Here is a tiny trained network, its code and every weight. The questions are about switching its units off for an input and a class, where a switched-off unit gives its printed mean instead of its output.

import numpy as np


def w(rows, s, z=0):
    codes = np.array(rows[::2]) - 128.0
    scale = np.full(codes.shape[1], s)
    scale[-1] = z or s
    return codes * scale


def f(y):
    return y / 2 * (1 + np.tanh(0.7978845608 * (y + 0.044715 * y**3)))


def log_softmax(a):
    a = a - a.max(-1, keepdims=True)
    return a - np.log(np.exp(a).sum(-1, keepdims=True))


def net(x, mask):
    res = np.array(x, float).reshape(1, 5) / 4 @ E
    y = f(res @ A[0][:, :-1].T + A[0][:, -1])
    res = res + np.where(mask, y, B[0][:, -1]) @ B[0][:, :-1]
    return log_softmax(res[-1] @ U[:, :-1].T + U[:, -1])


A, B = {}, {}
E = w([
[183,103,132,157,143,147,126,144,127,171,114,63],'x0',
[78,137,136,124,161,116,159,108,121,128,7,109],'x1',
[83,58,179,198,59,168,114,127,191,130,129,157],'x2',
[130,150,102,156,95,189,85,69,77,85,121,153],'x3',
[153,65,134,110,148,132,141,38,141,119,135,127],'x4',
],0.016)
A[0] = w([
[95,81,188,191,77,151,121,157,200,136,185,122,4],'n0',
[141,51,145,85,137,132,154,34,156,141,157,127,75],'n1',
[85,99,132,166,115,122,127,125,151,130,55,132,89],'n2',
[127,138,147,174,106,200,113,100,112,96,126,160,104],'n3',
[191,85,153,190,123,132,133,155,126,193,116,59,101],'n4',
[176,151,145,182,117,167,116,105,87,114,127,88,105],'n5',
[53,140,155,90,104,74,141,105,131,88,168,215,72],'n6',
[163,167,122,82,139,107,125,121,108,103,164,80,103],'n7',
[121,85,191,99,148,62,167,180,208,170,153,112,35],'n8',
[168,107,135,148,92,144,107,150,149,128,254,155,72],'n9',
[84,185,139,166,92,158,126,219,120,160,134,122,160],'n10',
],0.012,0.0038)
B[0] = w([
[193,180,71,81,186,84,144,205,65,194,152,163,250],'n0',
[160,155,208,221,108,58,90,226,144,54,142,162,209],'n1',
[139,177,183,65,157,117,173,95,77,171,109,104,189],'n2',
[118,138,34,133,107,105,122,95,75,137,146,130,200],'n3',
[99,105,129,56,147,198,128,161,223,116,170,125,220],'n4',
[71,89,73,113,101,157,124,118,180,129,157,131,180],'n5',
[137,67,97,86,150,224,120,168,226,166,163,66,188],'n6',
[153,136,128,122,132,106,156,168,81,217,136,186,182],'n7',
[87,127,32,171,55,171,91,20,61,106,127,137,227],'n8',
[68,136,199,110,140,132,174,46,120,125,11,72,245],'n9',
[180,85,207,205,127,62,102,127,161,40,150,152,208],'n10',
],0.011,0.019)
U = w([
[169,159,125,53,178,103,157,155,59,190,173,159,86],'0',
[72,120,53,136,61,181,73,66,73,95,177,157,251],'1',
[109,85,128,57,160,218,112,173,248,135,182,105,59],'2',
[75,155,221,75,167,116,185,90,99,139,63,72,163],'3',
[159,112,193,176,121,80,86,162,150,66,173,155,59],'4',
],0.011,0.0025)

Each question gives the input, the list of numbers given to net, and the class t.
The units are the neurons (one row each of A and B). Each row of codes is followed by its name. A weight is (code - 128) times the scale printed after its matrix; where a second scale follows, it is the last column's (A, B and U).
mask holds one flag per neuron, in row order. A switched-off neuron (its flag False) gives its mean, the last column of its row in B, instead of its output. The means were averaged over made-up inputs and are rounded, as every weight is.
A unit's drop is (log p(t) with every unit on - log p(t) with that unit switched off) / (log p(t) with every unit on - log p(t) with every unit switched off).
The circuit of an input: a set's keep is (log p(t) with only the set's units on - log p(t) with every unit switched off) / (log p(t) with every unit on - log p(t) with every unit switched off). Starting from all 11 units, units are removed one at a time, each time the one whose removal leaves the highest keep (on an exact tie, the one counted first), for as long as the keep stays at least 0.8.
circuit, biggest first: the units of the circuit, biggest drop first
top k neurons: the k neurons with the biggest drops, biggest first
drop of u: that unit's drop, to one decimal
input [-8,5,-8,7,6], class 0: top 3 neurons : [n8 n4 n7]
input [-2,-4,-6,-7,-2], class 1: top 3 neurons : [n8 n0 n2]
input [5,-3,-6,1,-7], class 4: circuit, biggest first : [n10]
input [-3,-4,0,3,-2], class 3: top 2 neurons : [n8 n9]
input [-5,3,-1,-1,-2], class 2: top 2 neurons : [n9 n6]
input [-7,0,6,5,-4], class 2: top 3 neurons : [n6 n8 n7]
input [4,-6,3,3,6], class 3: top 4 neurons : [n9 n10 n8 n6]
input [-4,8,5,5,-7], class 3: top 4 neurons : [n2 n1 n8 n0]
input [6,-4,-2,-7,7], class 1: top 2 neurons : [n8 n10]
input [-7,-3,-7,7,3], class 0: top 2 neurons : [n8 n7]
input [5,1,-7,-5,-8], class 4: top 3 neurons : [n10 n0 n2]
input [7,-8,8,8,-2], class 0: top 3 neurons : [n0 n8 n3]
input [-7,8,8,5,-4], class 0: top 2 neurons : [n2 n9]
input [0,6,7,0,0], class 0: top 2 neurons : [n9 n0]
input [7,-8,0,1,0], class 3: circuit, biggest first : [n9]
input [3,5,2,-7,0], class 1: top 2 neurons : [n8 n9]
input [2,7,8,7,-1], class 0: circuit, biggest first : [n2 n9 n8 n3]
input [-7,2,2,-2,7], class 2: drop of n10 : 0.8
input [1,-7,6,-4,-4], class 3: drop of n9 : 2.6
input [-4,1,2,-5,7], class 4: circuit, biggest first : [n1]
input [-8,6,1,1,-6], class 2: drop of n9 : 0.3
input [-5,6,8,4,3], class 0: drop of n2 : 0.1
